Here is a tiny trained network, its code and every weight. The questions are about switching its units off for an input and a class, where a switched-off unit gives its printed mean instead of its output.

import numpy as np


def w(rows, s, z=0):
    codes = np.array(rows[::2]) - 128.0
    scale = np.full(codes.shape[1], s)
    scale[-1] = z or s
    return codes * scale


def norm(h):
    return h / np.sqrt((h * h).mean(-1, keepdims=True) + 1e-5)


def f(y):
    return y / 2 * (1 + np.tanh(0.7978845608 * (y + 0.044715 * y**3)))


def log_softmax(a):
    a = a - a.max(-1, keepdims=True)
    return a - np.log(np.exp(a).sum(-1, keepdims=True))


def net(x, mask):
    res = np.array(x, float).reshape(1, 4) / 4 @ E
    u = 0
    for l in range(2):
        y = f(norm(res) @ A[l][:, :-1].T + A[l][:, -1])
        res = res + np.where(mask[u : u + 9], y, B[l][:, -1]) @ B[l][:, :-1]
        u += 9
    return log_softmax(norm(res)[-1] @ U[:, :-1].T + U[:, -1])


A, B = {}, {}
E = w([
[85,62,254,239],'x0',
[80,252,63,185],'x1',
[223,163,178,188],'x2',
[134,123,128,135],'x3',
],0.0039)
A[0] = w([
[212,177,176,131,96],'0.n0',
[123,109,159,101,101],'0.n1',
[122,74,160,99,166],'0.n2',
[126,77,36,110,250],'0.n3',
[105,136,102,217,252],'0.n4',
[44,134,141,135,229],'0.n5',
[116,142,99,84,111],'0.n6',
[254,155,109,94,117],'0.n7',
[214,120,179,32,238],'0.n8',
],0.0088,0.0017)
B[0] = w([
[135,132,181,214,183],'0.n0',
[189,100,90,153,138],'0.n1',
[164,56,111,127,190],'0.n2',
[170,145,185,57,221],'0.n3',
[76,106,193,61,231],'0.n4',
[163,26,198,125,215],'0.n5',
[137,171,114,118,163],'0.n6',
[1,130,59,213,230],'0.n7',
[59,73,24,171,252],'0.n8',
],0.007,0.0034)
A[1] = w([
[132,106,37,110,142],'1.n0',
[132,33,108,195,201],'1.n1',
[203,98,144,247,146],'1.n2',
[147,220,66,165,2],'1.n3',
[161,119,174,99,96],'1.n4',
[138,107,57,75,191],'1.n5',
[146,156,120,61,230],'1.n6',
[176,149,83,165,10],'1.n7',
[162,159,178,142,113],'1.n8',
],0.012,0.0021)
B[1] = w([
[171,80,166,255,191],'1.n0',
[104,195,104,76,254],'1.n1',
[223,116,81,81,201],'1.n2',
[115,156,115,20,173],'1.n3',
[114,157,48,173,151],'1.n4',
[136,104,221,159,191],'1.n5',
[183,210,178,203,166],'1.n6',
[52,219,131,108,122],'1.n7',
[117,98,90,236,138],'1.n8',
],0.009,0.0066)
U = w([
[154,82,226,184,253],'0',
[78,132,40,180,46],'1',
[134,53,155,7,158],'2',
[198,116,96,52,124],'3',
[160,228,228,110,94],'4',
[52,238,112,55,82],'5',
[5,104,231,28,6],'6',
],0.015,0.0038)

Each question gives the input, the list of numbers given to net, and the class t.
The units are the neurons (one row each of A and B). Each row of codes is followed by its name. A weight is (code - 128) times the scale printed after its matrix; where a second scale follows, it is the last column's (A, B and U).
mask holds one flag per neuron, layer by layer. A switched-off neuron (its flag False) gives its mean, the last column of its row in B, instead of its output. The means were averaged over made-up inputs and are rounded, as every weight is.
A unit's drop is (log p(t) with every unit on - log p(t) with that unit switched off) / (log p(t) with every unit on - log p(t) with every unit switched off).
The circuit of an input: a set's keep is (log p(t) with only the set's units on - log p(t) with every unit switched off) / (log p(t) with every unit on - log p(t) with every unit switched off). Starting from the 12 units with the biggest drops (on a tie, the unit counted first), units are removed one at a time, each time the one whose removal leaves the highest keep (on an exact tie, the one counted first), for as long as the keep stays at least 0.8.
units of the circuit, in order: the units of the circuit, biggest drop first
k most important neurons: the k neurons with the biggest drops, biggest first
k most important neurons of layer l: the k neurons of layer l with the biggest drops, biggest first
input [-7,0,-3,6], class 0: units of the circuit, in order -> (1.n0)
input [-4,5,7,-2], class 5: units of the circuit, in order -> (1.n3 0.n7)
input [0,7,-7,-8], class 4: 3 most important neurons -> (1.n6 0.n7 0.n8)
input [-3,8,-2,1], class 4: 2 most important neurons of layer 1 -> (1.n6 1.n1)
input [1,5,5,-8], class 0: units of the circuit, in order -> (0.n4 1.n1)
input [7,8,-1,3], class 6: 3 most important neurons -> (0.n4 1.n0 1.n6)
input [-6,-8,3,0], class 1: 2 most important neurons of layer 0 -> (0.n8 0.n7)
input [1,8,-3,8], class 6: units of the circuit, in order -> (0.n5 0.n4)
input [2,7,6,-7], class 0: 4 most important neurons -> (0.n4 1.n1 1.n8 0.n8)
input [-1,2,0,0], class 4: units of the circuit, in order -> (0.n8 1.n0 1.n1)
input [-7,0,1,3], class 1: 2 most important neurons -> (0.n7 1.n0)
input [-6,-8,8,2], class 1: 2 most important neurons -> (0.n8 0.n7)
input [1,5,-6,-7], class 6: 3 most important neurons of layer 1 -> (1.n0 1.n1 1.n2)
input [-4,5,-6,-3], class 4: most important neuron of layer 1 -> (1.n6)
input [0,4,-8,-3], class 4: 2 most important neurons of layer 1 -> (1.n6 1.n0)
input [0,-6,1,-4], class 1: 2 most important neurons -> (0.n8 1.n1)
input [1,-5,4,-5], class 3: 2 most important neurons of layer 1 -> (1.n2 1.n1)
input [2,-8,1,-2], class 3: 2 most important neurons of layer 1 -> (1.n1 1.n2)
input [1,-2,6,4], class 3: 2 most important neurons -> (1.n2 0.n0)
input [-2,-7,5,-1], class 1: units of the circuit, in order -> (0.n8)
input [-5,1,0,2], class 4: 4 most important neurons of layer 0 -> (0.n3 0.n5 0.n2 0.n6)
input [8,0,-8,1], class 2: 2 most important neurons of layer 1 -> (1.n6 1.n5)
input [-4,-8,-1,2], class 0: 2 most important neurons -> (1.n0 1.n5)
input [-7,-3,8,6], class 1: 2 most important neurons -> (0.n7 0.n8)
input [-2,-6,8,-7], class 1: 2 most important neurons -> (0.n8 0.n7)
input [-7,-4,5,-2], class 1: 2 most important neurons -> (0.n7 0.n8)
input [2,0,5,1], class 3: 2 most important neurons -> (1.n2 1.n0)
input [-3,-7,-3,5], class 0: 2 most important neurons -> (1.n0 1.n5)
input [-7,-1,1,8], class 1: 3 most important neurons of layer 0 -> (0.n7 0.n8 0.n5)
input [-2,8,7,3], class 5: units of the circuit, in order -> (1.n3)
